Here is a tiny trained network, its code and every weight. The questions are about switching its units off for an input and a class, where a switched-off unit gives its printed mean instead of its output.

import numpy as np


def w(rows, s, z=0):
    codes = np.array(rows[::2]) - 128.0
    scale = np.full(codes.shape[1], s)
    scale[-1] = z or s
    return codes * scale


def f(y):
    return y / 2 * (1 + np.tanh(0.7978845608 * (y + 0.044715 * y**3)))


def log_softmax(a):
    a = a - a.max(-1, keepdims=True)
    return a - np.log(np.exp(a).sum(-1, keepdims=True))


def net(x, mask):
    res = np.array(x, float).reshape(1, 5) / 4 @ E
    y = f(res @ A[0][:, :-1].T + A[0][:, -1])
    res = res + np.where(mask, y, B[0][:, -1]) @ B[0][:, :-1]
    return log_softmax(res[-1] @ U[:, :-1].T + U[:, -1])


A, B = {}, {}
E = w([
[127,128,126,130],'x0',
[66,123,207,196],'x1',
[131,251,126,150],'x2',
[185,117,112,222],'x3',
[127,128,128,128],'x4',
],0.015)
A[0] = w([
[176,238,117,195,75],'n0',
[99,10,130,92,254],'n1',
[147,142,95,53,152],'n2',
[94,139,174,191,105],'n3',
[119,157,113,89,101],'n4',
[125,127,123,49,182],'n5',
[196,23,118,196,111],'n6',
[156,175,178,213,121],'n7',
[131,124,115,45,193],'n8',
[123,212,133,114,172],'n9',
[212,200,99,164,134],'n10',
[171,133,70,27,237],'n11',
[149,139,81,49,175],'n12',
[103,223,129,120,167],'n13',
[138,119,100,62,194],'n14',
[216,141,79,134,146],'n15',
[74,61,169,109,153],'n16',
[32,131,177,112,127],'n17',
[153,203,123,118,174],'n18',
[189,70,51,76,163],'n19',
[98,187,196,173,60],'n20',
[85,123,160,93,178],'n21',
[160,226,109,191,77],'n22',
[115,101,152,233,109],'n23',
[244,108,55,173,150],'n24',
[38,120,181,116,146],'n25',
[84,211,137,80,93],'n26',
],0.011,0.0057)
B[0] = w([
[73,69,23,82,222],'n0',
[86,23,144,56,249],'n1',
[153,106,101,196,187],'n2',
[61,121,123,183,187],'n3',
[150,152,109,168,150],'n4',
[118,94,62,175,185],'n5',
[182,155,254,169,213],'n6',
[31,72,98,141,203],'n7',
[128,87,70,168,192],'n8',
[137,205,52,159,201],'n9',
[145,109,73,76,207],'n10',
[162,87,77,181,238],'n11',
[161,95,94,196,201],'n12',
[136,179,77,178,210],'n13',
[142,74,90,163,187],'n14',
[188,149,112,57,194],'n15',
[72,135,147,69,196],'n16',
[55,192,135,74,197],'n17',
[160,174,45,126,194],'n18',
[194,61,123,133,221],'n19',
[36,121,94,168,192],'n20',
[72,163,76,109,175],'n21',
[84,88,50,98,210],'n22',
[105,65,206,178,196],'n23',
[199,142,174,30,221],'n24',
[57,161,135,86,200],'n25',
[155,231,159,181,190],'n26',
],0.009,0.014)
U = w([
[95,58,92,155,253],'0',
[167,175,100,201,85],'1',
[63,133,139,11,135],'2',
[81,230,144,135,69],'3',
[204,108,171,75,65],'4',
[143,133,84,12,111],'5',
[111,101,218,169,95],'6',
],0.012,0.0026)

Each question gives the input, the list of numbers given to net, and the class t.
The units are the neurons (one row each of A and B). Each row of codes is followed by its name. A weight is (code - 128) times the scale printed after its matrix; where a second scale follows, it is the last column's (A, B and U).
mask holds one flag per neuron, in row order. A switched-off neuron (its flag False) gives its mean, the last column of its row in B, instead of its output. The means were averaged over made-up inputs and are rounded, as every weight is.
A unit's drop is (log p(t) with every unit on - log p(t) with that unit switched off) / (log p(t) with every unit on - log p(t) with every unit switched off).
The circuit of an input: a set's keep is (log p(t) with only the set's units on - log p(t) with every unit switched off) / (log p(t) with every unit on - log p(t) with every unit switched off). Starting from the 12 units with the biggest drops (on a tie, the unit counted first), units are removed one at a time, each time the one whose removal leaves the highest keep (on an exact tie, the one counted first), for as long as the keep stays at least 0.8.
units of the circuit, in order: the units of the circuit, biggest drop first
top k neurons: the k neurons with the biggest drops, biggest first
drop of u: that unit's drop, to one decimal
input [8,1,-8,-3,1], class 2: units of the circuit, in order	[n16 n1]
input [7,1,7,-2,-7], class 3: top 2 neurons	[n11 n19]
input [0,-8,-6,1,-6], class 4: top neuron	[n24]
input [1,8,4,0,4], class 3: top 2 neurons	[n1 n17]
input [-6,0,7,1,4], class 5: top 2 neurons	[n0 n22]
input [-3,1,-8,-6,-3], class 2: top 4 neurons	[n16 n1 n17 n25]
input [1,1,-6,0,-4], class 2: top 2 neurons	[n1 n16]
input [-8,1,-4,8,-4], class 6: top 2 neurons	[n23 n6]
input [-1,0,4,4,-6], class 5: drop of n0	0.0
input [0,8,1,0,7], class 3: drop of n1	0.3
input [-6,3,0,-2,2], class 2: drop of n6	0.1
